Below is a small trained network, with its code and all its weights. Each question gives an input and a class and asks what happens when units are switched off, that is, made to give their printed mean instead of their output.

import numpy as np


def w(rows, s, z=0):
    codes = np.array(rows[::2]) - 128.0
    scale = np.full(codes.shape[1], s)
    scale[-1] = z or s
    return codes * scale


def norm(h):
    return h / np.sqrt((h * h).mean(-1, keepdims=True) + 1e-5)


def f(y):
    return y / 2 * (1 + np.tanh(0.7978845608 * (y + 0.044715 * y**3)))


def log_softmax(a):
    a = a - a.max(-1, keepdims=True)
    return a - np.log(np.exp(a).sum(-1, keepdims=True))


def net(x, mask):
    res = np.array(x, float).reshape(1, 5) / 4 @ E
    u = 0
    for l in range(4):
        y = f(norm(res) @ A[l][:, :-1].T + A[l][:, -1])
        res = res + np.where(mask[u : u + 4], y, B[l][:, -1]) @ B[l][:, :-1]
        u += 4
    return log_softmax(norm(res)[-1] @ U[:, :-1].T + U[:, -1])


A, B = {}, {}
E = w([
[136,143,131,55,112,10,124],'x0',
[14,143,131,86,89,147,111],'x1',
[75,86,224,207,4,75,168],'x2',
[108,164,236,22,125,193,131],'x3',
[124,111,90,195,193,92,183],'x4',
],0.0043)
A[0] = w([
[146,123,8,125,189,146,97,79],'L0N1',
[118,112,180,152,140,121,168,94],'L0N2',
[211,165,95,145,135,116,161,119],'L0N3',
[138,95,170,118,106,1,150,3],'L0N4',
],0.0068,0.0013)
B[0] = w([
[209,155,70,140,194,62,168,255],'L0N1',
[153,120,37,116,81,163,139,155],'L0N2',
[80,33,152,95,107,131,128,178],'L0N3',
[175,114,1,86,160,80,171,228],'L0N4',
],0.0071,0.0035)
A[1] = w([
[193,173,253,37,123,212,49,6],'L1N1',
[201,124,69,113,112,118,144,174],'L1N2',
[119,69,60,214,127,98,170,134],'L1N3',
[101,158,87,95,56,105,109,182],'L1N4',
],0.0056,0.0022)
B[1] = w([
[156,38,254,85,104,125,71,198],'L1N1',
[209,123,145,132,117,182,138,232],'L1N2',
[97,175,200,129,107,133,110,254],'L1N3',
[72,30,133,92,184,177,155,179],'L1N4',
],0.0072,0.0038)
A[2] = w([
[91,102,114,147,79,107,125,188],'L2N1',
[104,149,138,94,187,146,101,116],'L2N2',
[158,159,48,126,126,74,130,161],'L2N3',
[149,151,96,112,67,1,123,254],'L2N4',
],0.008,0.00072)
B[2] = w([
[118,99,116,183,197,199,215,174],'L2N1',
[135,208,175,125,102,124,106,154],'L2N2',
[191,155,189,33,198,151,201,253],'L2N3',
[242,118,142,168,172,121,255,253],'L2N4',
],0.0061,0.0036)
A[3] = w([
[161,115,164,254,138,84,126,200],'L3N1',
[88,150,222,19,128,117,110,159],'L3N2',
[55,97,38,225,37,138,109,127],'L3N3',
[199,219,83,162,223,52,140,250],'L3N4',
],0.0054,0.0011)
B[3] = w([
[67,254,97,133,126,134,36,171],'L3N1',
[108,115,40,106,109,126,14,178],'L3N2',
[131,173,105,201,134,181,152,153],'L3N3',
[230,146,162,150,195,35,109,253],'L3N4',
],0.007,0.0054)
U = w([
[107,200,92,137,146,93,51,61],'0',
[61,141,143,204,76,200,160,152],'1',
[113,69,179,52,71,186,15,191],'2',
[63,53,97,74,101,102,172,3],'3',
[247,113,148,110,187,100,183,217],'4',
],0.012,0.0033)

Each question gives the input, the list of numbers given to net, and the class t.
The units are the neurons (one row each of A and B). Each row of codes is followed by its name. A weight is (code - 128) times the scale printed after its matrix; where a second scale follows, it is the last column's (A, B and U).
mask holds one flag per neuron, layer by layer. A switched-off neuron (its flag False) gives its mean, the last column of its row in B, instead of its output. The means were averaged over made-up inputs and are rounded, as every weight is.
A unit's drop is (log p(t) with every unit on - log p(t) with that unit switched off) / (log p(t) with every unit on - log p(t) with every unit switched off).
The circuit of an input: a set's keep is (log p(t) with only the set's units on - log p(t) with every unit switched off) / (log p(t) with every unit on - log p(t) with every unit switched off). Starting from the 12 units with the biggest drops (on a tie, the unit counted first), units are removed one at a time, each time the one whose removal leaves the highest keep (on an exact tie, the one counted first), for as long as the keep stays at least 0.8.
circuit, biggest first: the units of the circuit, biggest drop first
k most important neurons: the k neurons with the biggest drops, biggest first
top k neurons in layer l: the k neurons of layer l with the biggest drops, biggest first
drop when u is switched off: that unit's drop, to one decimal
input [-7,-4,3,-6,2], class 0: circuit, biggest first => (L3N1)
input [-7,5,2,-6,8], class 0: 3 most important neurons => (L3N1, L1N4, L0N3)
input [-8,-7,0,-3,8], class 0: 2 most important neurons => (L3N1, L0N4)
input [-3,-6,8,-7,6], class 1: 3 most important neurons => (L0N1, L1N3, L3N1)
input [5,6,5,2,-7], class 3: 3 most important neurons => (L1N3, L0N4, L1N2)
input [1,6,4,-4,5], class 1: 3 most important neurons => (L0N1, L1N3, L1N4)
input [-5,-3,6,8,3], class 2: 2 most important neurons => (L0N4, L1N1)
input [3,7,2,-5,-7], class 3: top 2 neurons in layer 1 => (L1N4, L1N3)
input [1,6,8,2,7], class 1: 2 most important neurons => (L0N1, L2N3)
input [-4,-6,2,-1,8], class 0: 2 most important neurons => (L3N1, L1N4)
input [-1,-1,3,-1,-1], class 1: 2 most important neurons => (L0N1, L2N3)
input [-3,-3,-2,7,-2], class 2: drop when L1N3 is switched off => 0.0
input [5,0,-8,7,-1], class 2: 2 most important neurons => (L1N1, L0N4)
input [0,4,7,-3,7], class 1: drop when L0N1 is switched off => 1.0
input [3,5,5,3,-2], class 3: most important neuron => (L1N4)
input [-4,-3,2,-3,6], class 0: drop when L3N1 is switched off => 0.5
input [-1,7,5,-1,-6], class 1: top 2 neurons in layer 2 => (L2N3, L2N1)
